Below are the code and all the weights of a small trained network. Each question names an input and a class and asks about switching units off, where a switched-off unit gives its printed mean instead of its output.

import numpy as np


def w(rows, s, z=0):
    codes = np.array(rows[::2]) - 128.0
    scale = np.full(codes.shape[1], s)
    scale[-1] = z or s
    return codes * scale


def norm(h):
    return h / np.sqrt((h * h).mean(-1, keepdims=True) + 1e-5)


def f(y):
    return y / 2 * (1 + np.tanh(0.7978845608 * (y + 0.044715 * y**3)))


def log_softmax(a):
    a = a - a.max(-1, keepdims=True)
    return a - np.log(np.exp(a).sum(-1, keepdims=True))


def net(x, mask):
    res = np.array(x, float).reshape(1, 4) / 4 @ E
    u = 0
    for l in range(4):
        y = f(norm(res) @ A[l][:, :-1].T + A[l][:, -1])
        res = res + np.where(mask[u : u + 12], y, B[l][:, -1]) @ B[l][:, :-1]
        u += 12
    return log_softmax(norm(res)[-1] @ U[:, :-1].T + U[:, -1])


A, B = {}, {}
E = w([
[223,127,44,164],'x0',
[127,129,128,129],'x1',
[141,255,135,111],'x2',
[176,129,210,200],'x3',
],0.0095)
A[0] = w([
[174,124,158,73,113],'0.n1',
[65,120,13,49,246],'0.n2',
[211,137,10,204,160],'0.n3',
[106,31,170,58,25],'0.n4',
[150,63,174,158,68],'0.n5',
[104,107,132,159,95],'0.n6',
[129,215,134,133,150],'0.n7',
[118,121,126,106,96],'0.n8',
[191,193,69,109,2],'0.n9',
[114,127,84,181,83],'0.n10',
[132,68,52,132,89],'0.n11',
[73,104,111,75,68],'0.n12',
],0.011,0.0088)
B[0] = w([
[90,146,130,126,123],'0.n1',
[113,124,136,2,247],'0.n2',
[250,70,78,117,224],'0.n3',
[45,116,127,112,141],'0.n4',
[31,148,109,194,139],'0.n5',
[111,133,114,123,123],'0.n6',
[137,188,154,77,174],'0.n7',
[151,123,133,142,120],'0.n8',
[156,202,96,134,139],'0.n9',
[151,112,138,117,122],'0.n10',
[96,62,85,94,154],'0.n11',
[166,67,201,141,135],'0.n12',
],0.0088,0.011)
A[1] = w([
[101,131,145,112,104],'1.n1',
[106,39,173,204,79],'1.n2',
[164,185,177,103,137],'1.n3',
[237,114,10,138,7],'1.n4',
[123,155,80,133,85],'1.n5',
[99,155,15,125,92],'1.n6',
[54,114,139,204,88],'1.n7',
[136,181,67,179,76],'1.n8',
[98,66,78,105,78],'1.n9',
[150,138,138,148,74],'1.n10',
[134,188,204,173,97],'1.n11',
[148,117,67,203,83],'1.n12',
],0.013,0.011)
B[1] = w([
[153,137,163,121,130],'1.n1',
[70,147,4,137,184],'1.n2',
[73,192,170,148,241],'1.n3',
[2,147,193,116,255],'1.n4',
[161,102,116,110,103],'1.n5',
[172,105,117,74,134],'1.n6',
[68,183,95,139,163],'1.n7',
[210,103,134,141,114],'1.n8',
[188,107,187,112,169],'1.n9',
[136,110,152,102,102],'1.n10',
[49,143,211,178,190],'1.n11',
[150,127,157,191,140],'1.n12',
],0.011,0.0046)
A[2] = w([
[223,170,145,180,81],'2.n1',
[109,88,137,222,104],'2.n2',
[129,147,80,80,50],'2.n3',
[108,112,109,111,75],'2.n4',
[98,103,118,213,159],'2.n5',
[167,88,121,125,82],'2.n6',
[116,51,81,74,158],'2.n7',
[170,207,122,205,137],'2.n8',
[175,62,111,214,2],'2.n9',
[106,115,145,125,158],'2.n10',
[148,65,152,161,114],'2.n11',
[188,170,5,130,68],'2.n12',
],0.017,0.0081)
B[2] = w([
[60,54,151,180,167],'2.n1',
[146,167,83,110,167],'2.n2',
[157,174,162,173,152],'2.n3',
[126,124,151,153,129],'2.n4',
[134,213,104,110,182],'2.n5',
[117,156,101,128,143],'2.n6',
[131,128,146,232,255],'2.n7',
[131,15,170,155,191],'2.n8',
[173,215,131,184,154],'2.n9',
[131,134,115,165,159],'2.n10',
[137,172,91,154,148],'2.n11',
[172,146,252,124,167],'2.n12',
],0.014,0.0091)
A[3] = w([
[134,144,135,135,69],'3.n1',
[47,186,100,120,116],'3.n2',
[115,54,46,204,78],'3.n3',
[213,218,49,120,79],'3.n4',
[88,180,186,147,119],'3.n5',
[200,184,41,106,60],'3.n6',
[203,82,199,170,83],'3.n7',
[179,216,157,91,33],'3.n8',
[98,38,176,103,120],'3.n9',
[92,230,75,114,81],'3.n10',
[193,82,10,163,126],'3.n11',
[107,168,127,68,3],'3.n12',
],0.014,0.0062)
B[3] = w([
[141,138,131,106,111],'3.n1',
[114,125,20,118,237],'3.n2',
[172,154,194,46,227],'3.n3',
[184,138,195,199,206],'3.n4',
[200,130,64,124,253],'3.n5',
[187,93,198,218,165],'3.n6',
[40,102,41,54,249],'3.n7',
[137,85,232,103,200],'3.n8',
[140,66,128,247,246],'3.n9',
[79,1,71,118,234],'3.n10',
[164,152,46,20,219],'3.n11',
[57,73,137,58,140],'3.n12',
],0.0098,0.0053)
U = w([
[96,54,177,197,254],'0',
[65,156,140,8,72],'1',
[53,162,30,166,107],'2',
[67,253,209,187,37],'3',
[198,58,63,74,82],'4',
[204,154,227,80,105],'5',
[206,198,90,211,102],'6',
],0.029,0.0056)

Each question gives the input, the list of numbers given to net, and the class t.
The units are the neurons (one row each of A and B). Each row of codes is followed by its name. A weight is (code - 128) times the scale printed after its matrix; where a second scale follows, it is the last column's (A, B and U).
mask holds one flag per neuron, layer by layer. A switched-off neuron (its flag False) gives its mean, the last column of its row in B, instead of its output. The means were averaged over made-up inputs and are rounded, as every weight is.
A unit's drop is (log p(t) with every unit on - log p(t) with that unit switched off) / (log p(t) with every unit on - log p(t) with every unit switched off).
most important unit: the unit with the biggest drop
k most important neurons: the k neurons with the biggest drops, biggest first
top k neurons in layer l: the k neurons of layer l with the biggest drops, biggest first
drop when u is switched off: that unit's drop, to one decimal
input [2,-1,-2,0], class 4: most important unit -> 3.n11
input [-8,4,0,-4], class 0: 2 most important neurons -> [3.n9; 2.n5]
input [8,-3,1,1], class 0: 4 most important neurons -> [2.n12; 0.n3; 2.n1; 1.n4]
input [3,0,1,-7], class 5: 3 most important neurons -> [0.n2; 2.n8; 2.n1]
input [7,4,1,-2], class 5: 3 most important neurons -> [0.n9; 2.n12; 2.n8]
input [0,6,-6,-7], class 0: top 3 neurons in layer 0 -> [0.n3; 0.n2; 0.n4]
input [0,-3,-2,1], class 2: 3 most important neurons -> [0.n3; 0.n2; 0.n5]
input [-1,-6,2,5], class 3: 2 most important neurons -> [0.n3; 1.n11]
input [0,-8,-2,4], class 2: 2 most important neurons -> [0.n3; 0.n5]
input [8,6,3,0], class 5: 2 most important neurons -> [2.n12; 1.n4]
input [-3,8,1,-2], class 1: 3 most important neurons -> [2.n8; 0.n3; 2.n12]
input [0,-6,4,-3], class 1: 2 most important neurons -> [0.n3; 1.n3]
input [7,-6,1,-3], class 5: top 2 neurons in layer 2 -> [2.n8; 2.n1]
input [2,-5,3,1], class 0: 2 most important neurons -> [2.n8; 0.n2]
input [1,3,-5,8], class 6: most important unit -> 1.n4
input [-1,2,0,1], class 2: drop when 0.n1 is switched off -> 0.0
input [3,5,-8,-1], class 4: drop when 3.n11 is switched off -> 0.1
input [-7,-8,-4,2], class 2: drop when 0.n2 is switched off -> 0.6
